Below are the code and all the weights of a small trained network. Each question names an input and a target symbol and asks about switching units off, where a switched-off unit gives its printed mean instead of its output.

import numpy as np


def w(rows, s, z=0):
    codes = np.array(rows[::2]) - 128.0
    scale = np.full(codes.shape[1], s)
    scale[-1] = z or s
    return codes * scale


def f(y):
    return np.maximum(y, 0)


def softmax(a):
    e = np.exp(a - a.max(-1, keepdims=True))
    return e / e.sum(-1, keepdims=True)


def log_softmax(a):
    a = a - a.max(-1, keepdims=True)
    return a - np.log(np.exp(a).sum(-1, keepdims=True))


def net(x, mask):
    ids = ['ΛΠαδεηθμξσ'.index(c) for c in x.split()]
    T = len(ids)
    res = E[ids] + P[:T]
    r = res
    for j in range(3):
        rows = slice(3 * j, 3 * j + 3)
        q, k, v = (r @ M[0][rows].T for M in (Q, K, V))
        z = softmax(np.where(np.tri(T) > 0, q @ k.T / 3**0.5, -1e9)) @ v
        o = O[0][rows]
        res = res + np.where(mask[j], z, o[:, -1]) @ o[:, :-1]
    y = f(res @ A[0][:, :-1].T + A[0][:, -1])
    res = res + np.where(mask[3:27], y, B[0][:, -1]) @ B[0][:, :-1]
    return log_softmax(res[-1] @ U[:, :-1].T + U[:, -1])


Q, K, V, O, A, B = {}, {}, {}, {}, {}, {}
E = w([
[199,172,122,126,60,169,129,58,95,85,207,111],'Λ',
[206,87,187,163,109,97,126,159,169,34,154,129],'Π',
[125,76,95,132,95,68,195,118,117,44,108,79],'α',
[213,128,139,73,139,108,138,224,98,175,129,178],'δ',
[103,234,117,102,191,71,68,140,55,156,142,186],'ε',
[157,123,153,82,73,86,146,182,76,108,52,170],'η',
[93,147,91,116,77,103,101,157,224,146,172,62],'θ',
[132,188,162,101,49,191,90,143,143,116,87,131],'μ',
[156,171,125,206,182,170,117,151,120,134,134,127],'ξ',
[3,69,175,132,106,200,114,105,99,162,167,120],'σ',
],0.021)
P = w([
[152,188,197,159,108,79,254,96,180,112,174,218],'0',
[249,94,138,234,49,33,118,51,209,126,177,222],'1',
[137,124,128,224,102,60,144,117,233,107,171,185],'2',
[105,144,135,204,119,75,150,140,211,100,164,156],'3',
[115,158,147,182,118,89,141,151,171,103,151,126],'4',
[120,164,150,169,115,101,135,152,147,107,137,103],'5',
[125,172,153,157,116,115,129,154,136,112,123,83],'6',
[127,178,152,149,111,125,124,154,117,117,113,65],'7',
[130,181,155,143,113,133,116,150,107,122,99,46],'8',
[134,183,156,136,112,145,111,146,100,126,87,32],'9',
[132,187,162,127,108,160,103,137,89,130,76,22],'10',
],0.007)
Q[0] = w([
[139,125,133,151,178,133,122,145,87,156,70,202],'head 0',
[154,163,120,181,170,171,119,83,114,147,220,79],'head 0',
[102,188,169,151,98,151,2,145,137,138,178,153],'head 0',
[128,91,121,149,103,134,120,101,172,105,143,188],'head 1',
[122,148,130,147,134,152,129,134,137,113,107,119],'head 1',
[106,178,107,90,127,148,90,178,100,104,97,88],'head 1',
[151,93,83,116,159,57,130,101,104,43,75,151],'head 2',
[83,146,66,51,133,156,157,99,137,182,123,184],'head 2',
[121,126,191,124,64,121,130,167,146,127,130,176],'head 2',
],0.0094)
K[0] = w([
[149,141,101,129,210,172,94,141,96,165,73,201],'head 0',
[130,167,130,229,159,193,134,98,101,159,255,90],'head 0',
[91,132,236,78,154,182,25,93,171,184,141,179],'head 0',
[172,129,94,128,180,136,145,127,123,126,96,119],'head 1',
[127,94,108,39,127,128,99,121,125,100,153,137],'head 1',
[135,85,151,121,189,143,132,95,111,149,103,115],'head 1',
[43,65,144,144,93,51,144,125,38,123,97,181],'head 2',
[152,205,110,21,145,89,157,155,169,120,111,180],'head 2',
[155,104,185,55,71,144,140,169,184,162,110,112],'head 2',
],0.0077)
V[0] = w([
[149,123,113,54,127,94,116,209,204,139,164,199],'head 0',
[194,201,143,254,123,157,165,170,175,54,138,127],'head 0',
[157,233,102,176,95,81,136,154,102,206,72,79],'head 0',
[85,49,176,109,133,100,117,101,138,126,148,148],'head 1',
[170,239,71,168,95,87,181,175,145,100,119,126],'head 1',
[223,209,85,97,147,67,123,143,211,50,65,125],'head 1',
[191,119,165,151,121,201,161,194,185,135,184,67],'head 2',
[136,178,47,122,117,71,96,149,115,64,82,168],'head 2',
[154,161,125,92,176,144,121,147,135,154,154,143],'head 2',
],0.0066)
O[0] = w([
[212,117,153,157,145,192,108,62,98,206,38,52,79],'head 0',
[32,106,135,110,145,216,190,111,78,23,182,75,162],'head 0',
[77,119,78,253,239,136,227,24,197,121,137,129,78],'head 0',
[149,123,177,76,182,157,76,117,148,74,129,68,166],'head 1',
[97,185,62,222,82,131,175,194,120,137,252,86,122],'head 1',
[57,204,102,201,55,124,156,122,106,226,138,138,3],'head 1',
[179,128,137,182,180,93,159,119,185,147,158,166,213],'head 2',
[155,105,188,134,127,61,156,173,70,117,149,20,98],'head 2',
[126,131,207,118,96,113,106,128,125,205,114,72,117],'head 2',
],0.0065,0.0058)
A[0] = w([
[105,80,158,134,161,134,115,121,199,162,133,77,105],'neuron 0',
[125,210,109,121,145,110,81,179,115,158,137,145,119],'neuron 1',
[53,190,118,166,194,100,114,104,92,179,191,152,194],'neuron 2',
[79,84,178,124,127,142,143,90,111,91,142,43,99],'neuron 3',
[70,121,124,114,88,127,168,94,113,137,178,68,71],'neuron 4',
[95,91,119,83,128,163,162,103,62,183,149,131,126],'neuron 5',
[127,63,145,108,137,67,78,131,89,170,95,117,77],'neuron 6',
[122,124,145,92,143,135,90,148,131,133,78,133,48],'neuron 7',
[39,140,98,179,68,135,150,128,143,178,191,88,127],'neuron 8',
[155,173,118,124,141,90,127,127,66,212,100,91,83],'neuron 9',
[118,156,122,41,146,73,144,125,147,133,116,148,142],'neuron 10',
[119,134,128,101,122,153,83,102,140,134,156,22,140],'neuron 11',
[129,168,115,95,71,184,107,89,104,103,131,70,101],'neuron 12',
[179,209,123,217,127,80,145,173,106,94,121,164,145],'neuron 13',
[150,138,91,89,97,123,116,110,156,72,97,88,104],'neuron 14',
[165,111,140,76,114,150,161,132,176,140,104,177,27],'neuron 15',
[125,130,67,159,150,85,196,73,102,158,168,80,117],'neuron 16',
[165,68,120,101,167,146,147,126,61,159,127,154,119],'neuron 17',
[123,151,99,113,93,133,146,10,101,129,191,181,94],'neuron 18',
[78,143,120,178,188,189,121,186,98,171,180,183,112],'neuron 19',
[112,138,127,130,125,82,157,118,76,107,92,132,128],'neuron 20',
[73,128,116,177,91,122,147,162,155,142,217,113,255],'neuron 21',
[75,104,53,122,115,92,165,147,178,88,120,142,79],'neuron 22',
[33,178,106,205,104,114,143,108,119,202,162,144,49],'neuron 23',
],0.012,0.0076)
B[0] = w([
[151,120,101,146,125,144,129,154,107,69,99,68,151],'neuron 0',
[205,145,118,90,144,80,105,57,67,194,156,143,151],'neuron 1',
[59,49,154,155,92,147,203,196,198,181,178,133,191],'neuron 2',
[169,190,100,116,136,128,143,37,89,111,100,166,157],'neuron 3',
[155,119,132,125,118,53,121,96,161,152,160,163,167],'neuron 4',
[184,154,158,164,95,93,124,138,194,142,162,158,143],'neuron 5',
[105,92,108,68,136,179,186,144,115,71,171,70,171],'neuron 6',
[76,158,111,146,84,149,159,166,97,153,136,144,173],'neuron 7',
[66,93,255,169,145,203,57,173,169,189,193,109,220],'neuron 8',
[89,140,90,47,137,213,174,161,99,81,91,84,145],'neuron 9',
[152,153,128,155,124,65,113,145,154,195,128,171,166],'neuron 10',
[88,129,99,143,139,91,80,170,149,138,94,172,155],'neuron 11',
[144,51,115,126,150,136,178,107,148,138,83,107,150],'neuron 12',
[106,153,188,137,142,104,110,119,181,193,186,185,195],'neuron 13',
[71,87,178,144,148,162,166,105,166,140,178,119,166],'neuron 14',
[155,179,91,182,115,91,105,93,93,127,91,143,156],'neuron 15',
[174,134,90,97,143,158,115,129,87,73,128,48,170],'neuron 16',
[114,126,149,167,53,128,102,161,168,162,155,146,155],'neuron 17',
[134,86,172,112,196,126,74,164,107,160,44,154,157],'neuron 18',
[177,128,155,146,164,106,64,113,43,106,97,78,188],'neuron 19',
[34,84,111,126,125,177,111,106,92,113,89,108,143],'neuron 20',
[144,117,29,88,115,126,194,128,108,73,51,148,251],'neuron 21',
[128,147,192,154,22,78,76,134,74,194,133,124,149],'neuron 22',
[198,217,38,87,170,64,109,61,104,65,90,159,196],'neuron 23',
],0.0096,0.021)
U = w([
[111,149,183,184,116,101,102,153,148,247,158,169,154],'Λ',
[79,66,197,135,123,207,149,165,154,130,203,69,192],'Π',
[97,120,71,113,138,189,180,142,101,47,70,106,193],'α',
[194,146,95,141,111,117,145,157,83,134,113,120,110],'δ',
[152,145,110,111,124,101,182,117,158,92,190,145,62],'ε',
[179,104,95,100,146,90,139,103,117,107,115,134,59],'η',
[154,154,78,118,131,69,121,134,143,100,122,116,116],'θ',
[163,176,148,142,153,116,66,122,88,91,138,112,105],'μ',
[126,160,114,97,152,101,106,121,101,122,134,131,4],'ξ',
[158,145,113,123,120,63,135,95,93,104,118,117,178],'σ',
],0.014,0.0036)

Each question gives the input, a string of symbols that net reads in full, and the target symbol t.
The units are the heads (3 rows each of Q, K, V and O) and the neurons (one row each of A and B). Each row of codes is followed by its name. A weight is (code - 128) times the scale printed after its matrix; where a second scale follows, it is the last column's (O, A, B and U).
mask holds one flag per unit, heads first, then neurons. A switched-off unit (its flag False) gives its mean, the last column of its rows in O or B, instead of its output. The means were averaged over made-up inputs and are rounded, as every weight is.
A unit's drop is (log p(t) with every unit on - log p(t) with that unit switched off) / (log p(t) with every unit on - log p(t) with every unit switched off).
The circuit of an input: a set's keep is (log p(t) with only the set's units on - log p(t) with every unit switched off) / (log p(t) with every unit on - log p(t) with every unit switched off). Starting from the 12 units with the biggest drops (on a tie, the unit counted first), units are removed one at a time, each time the one whose removal leaves the highest keep (on an exact tie, the one counted first), for as long as the keep stays at least 0.8.
units of the circuit, in order: the units of the circuit, biggest drop first
unit that matters most: the unit with the biggest drop
k most important neurons: the k neurons with the biggest drops, biggest first
heads that matter: for each layer, one digit per head in row order, 1 if its drop is at least 0.15 and else 0, layers parted by /
input σ δ μ δ ξ, target Λ: unit that matters most	neuron 13
input ξ σ ξ Π ξ μ σ σ ξ, target α: 4 most important neurons	(neuron 8; neuron 13; neuron 2; neuron 19)
input μ ε σ μ, target Π: 3 most important neurons	(neuron 21; neuron 23; neuron 14)
input Π α ε ε ξ Π σ Π, target α: heads that matter	101
input μ σ σ δ σ, target α: units of the circuit, in order	(neuron 8; head 1)
input Π σ μ ξ σ η σ ξ μ, target Π: heads that matter	111
input σ σ δ Π θ, target θ: units of the circuit, in order	(neuron 8; head 1; neuron 11)
input ε Λ ξ σ μ ξ θ, target Λ: 2 most important neurons	(neuron 8; neuron 23)
input Π Λ σ μ Π, target Π: 4 most important neurons	(neuron 23; neuron 13; neuron 10; neuron 15)
input ξ μ σ σ μ μ μ σ ε, target Λ: heads that matter	000
input ξ ε η σ δ α θ ξ, target Π: heads that matter	101
input Λ ξ σ σ Λ, target η: units of the circuit, in order	(neuron 18; neuron 12)
input σ δ η σ μ Π σ ε Λ, target Λ: heads that matter	100
input ε ε η Π θ σ μ ξ ε ε, target α: heads that matter	011
input η ξ δ ξ σ α η, target Π: heads that matter	001
input Π ε σ ξ Π, target Π: units of the circuit, in order	(neuron 23)
input η ε Π ε, target ξ: 3 most important neurons	(neuron 23; neuron 9; neuron 1)
input σ μ δ η, target Λ: heads that matter	000
input δ σ ε θ α θ η ε, target Π: 3 most important neurons	(neuron 21; neuron 23; neuron 6)
input δ σ μ Λ μ α σ σ δ, target Π: 3 most important neurons	(neuron 21; neuron 23; neuron 17)
input ε ε δ α, target σ: heads that matter	001
input η α σ η, target Π: 3 most important neurons	(neuron 21; neuron 23; neuron 20)
input μ ξ ξ ξ ξ α μ σ α η δ, target Λ: units of the circuit, in order	(neuron 21)
input μ σ ξ μ σ θ, target θ: 4 most important neurons	(neuron 8; neuron 13; neuron 2; neuron 0)
input ξ ξ Π ε σ ξ, target α: 2 most important neurons	(neuron 8; neuron 14)
input Λ σ σ α η, target α: 4 most important neurons	(neuron 8; neuron 13; neuron 2; neuron 20)
input Π θ α α μ δ α μ σ Λ δ, target Π: heads that matter	101
input σ σ σ δ σ μ ε Λ, target η: heads that matter	111
